[  4.3  -5.6  -3.2  11.6  -8.3  -5.3  -2.8   3.4 -11.4   6.6 -18.7   0.5
  -0.5  13.8  -1.2 -14.0  -0.3  -7.5  -4.2 -13.0   8.8 -13.1  29.9] -> U, <80>
[  3.3 -18.5  -1.7  22.1  -8.0   1.5 -10.8  -2.0 -11.3   7.0 -17.4   2.6
  -3.5  15.4  -0.3  -3.3   3.7 -12.6  -8.9 -10.8  14.5  11.2   7.3] -> U, <88>
[-11.6   4.0 -12.5  16.4  18.7  10.4 -14.1  -0.4 -10.1 -10.5  -4.2  12.8
  -1.2   8.5   2.4 -14.4   4.1  -0.6  -2.4 -15.3  -8.9  -8.0   0.7] -> Q, <80>
[ -7.3  -1.8 -13.9  11.6 -13.7  -1.1  -6.3   3.9 -10.7  12.7  -7.8  -9.9
  -3.5   7.4  -4.7 -37.6   1.9   3.0  -8.8   7.1   9.2  -7.5  38.4] -> Q, <89>
[ -6.4  -9.4  -2.4   7.8  -0.1   1.4  -5.3   2.5  -4.8   4.0  -8.4   4.4
  -1.7  14.7  -2.8 -16.5   4.8   1.0   2.2  -5.1   0.6 -11.0   8.8] -> U, <80>
[-10.0  11.3 -19.9   5.1  -0.4  -1.1  -2.5  -6.0 -14.1  -1.5  -1.0  -5.9
  -2.6  -1.3  -0.7 -12.0   3.5   1.1  13.7 -24.6   8.7 -19.7  21.8] -> J, <80>
[ -6.4 -25.5   9.0   2.2  -1.6  -7.5  -2.4  -0.8  -3.4  16.3  -9.8  -5.8
  14.1   3.7  -8.1 -18.4   4.4   1.0   2.7  13.4  -0.9  20.4  11.3] -> P, <88>
[ -9.9 -10.5   0.3  22.3  15.5   7.2 -11.2  -0.7  -1.7   0.8 -10.7   8.3
   0.5  16.5  -0.8 -24.9  10.6  -2.9  -1.8   4.3  -4.1  19.7   5.7] -> U, <88>
[  7.7 -17.1  -6.7  17.3 -25.1  -2.2   3.2 -10.5  -8.7   4.9 -10.0 -11.7
  -6.7  15.2  -2.7 -18.4   2.5  -8.3 -21.4   2.5  18.4  14.3  20.6] -> U, <80>
[  4.8 -14.0  -4.2  13.6 -27.2   0.8  -0.5  -7.4  -7.2  12.9  -6.9 -11.2
  -2.0   9.9   0.0  -3.7   8.0  -7.2 -18.5  -4.0  18.4  15.6  12.1] -> U, <80>
[  2.6 -10.9   1.2  12.4 -24.7  -1.9  -1.1   3.6  -2.6  17.4 -14.3  -5.1
  -3.7  19.9  -8.3 -46.5   1.5  -4.9 -11.2  21.8   9.8   1.7  43.8] -> U, <89>
[ 13.9 -15.2  -4.1  23.2 -30.8   0.7  -0.7 -12.2  -7.8  20.6  -2.7 -15.2
 -12.8   5.5  -2.7  -8.0   0.0 -12.4 -29.5   7.2  18.2  33.7   4.0] -> U, <82>
[  3.6 -24.5   3.1  -9.5 -30.7  -3.3   3.5 -16.3   3.1  22.2   9.2 -21.1
   4.1 -12.8 -10.6  -5.3   4.1  -1.3 -28.8  19.2   4.6  19.1   0.0] -> P, <89>
[ -4.3   0.8 -15.4  18.3 -21.7  -3.0  -1.1  -7.5 -15.4  11.5  -6.2 -12.7
 -11.0   8.1   0.4 -27.8   1.2  -7.6  -3.0 -13.0  18.1  -3.5  37.1] -> Q, <80>
[  8.6  -8.9   4.3 -10.5 -16.9   6.1   6.3  -6.1   1.7   7.1   3.0 -10.1
  10.9  -9.2  -5.1   9.9   5.6   6.1 -17.5   3.2   1.7   2.4 -11.8] -> P, <82>
[ -0.3 -11.2  -9.0   9.2 -19.7  -7.2   0.5  -3.9 -21.3  16.7  -9.0 -11.1
  -6.8   7.3  -4.0 -20.3   3.3  -8.3  -6.0   0.2   9.5  11.1  26.3] -> Q, <88>
[-13.0  -0.9 -16.5  13.0  -4.4  -2.9  -3.3  -5.9 -11.0   9.7  -3.1  -4.8
   1.1   4.7  -5.6 -29.6   6.7   5.3  -3.7 -11.0   2.7 -12.7  32.0] -> Q, <88>
[ -5.2  -9.0  -0.8  15.2  11.2   5.2  -6.9 -10.9  -5.2  -0.4 -10.2   5.0
   2.4   8.8   2.3  -6.9   2.4  -4.2  -7.6   0.7   1.7  13.6   3.1] -> U, <80>
[ -2.5  12.9 -22.6   4.6 -28.2   0.4   6.1  14.9  -8.1   0.4   6.3  -9.3
  -4.8  -3.3  -2.3 -27.6   2.0  12.9 -17.0 -16.0   6.6 -31.8  38.7] -> Q, <82>
[ -1.3 -13.0  -0.7  16.0  -4.7  -2.6  -3.5  -7.6  -1.1   3.4  -5.5  -0.1
  -1.7  -1.3   3.2  -2.5   0.0  -7.6  -9.9   3.6   8.0  20.8  -6.4] -> U, <80>
[ 12.3 -20.1  -3.7  19.9 -31.4  -4.4   2.2 -11.5  -9.3  11.8 -15.9 -12.4
  -3.9   9.7  -0.3   1.1  -1.7 -16.2 -17.9  -5.2  16.3  25.9   5.6] -> U, <80>
[  1.2 -14.7   2.2  23.5 -19.7   0.2  -0.1  -7.5  -6.5  14.8  -9.5  -6.8
  -7.4  12.8  -1.9 -29.7   2.7  -7.5 -13.8  19.7  25.9  28.5  13.6] -> U, <80>
[  6.6  -8.4  -2.9  14.2 -33.5   2.8  -0.5   3.7  -0.8  17.5  -6.9  -7.3
 -11.0  18.8   2.3 -39.6   1.6  -1.2 -13.6  20.9  14.3  11.4  26.9] -> U, <89>
[ 10.6  -5.7  -2.2  18.3 -27.4   4.7  -0.8  -2.1   0.3  12.8  -8.5  -2.8
 -10.4  11.4   2.4 -10.4  -1.9  -3.5 -29.7  10.7  13.3  10.3   8.4] -> U, <82>
[ -2.3  -9.8   3.9  14.2   4.3   2.8  -5.5  -1.8  -6.4   1.5 -12.3   3.6
 -65.0  15.7  -1.6 -20.7  -3.6  -2.7  -7.7  11.3   0.4  15.7   6.6] -> U, <89>
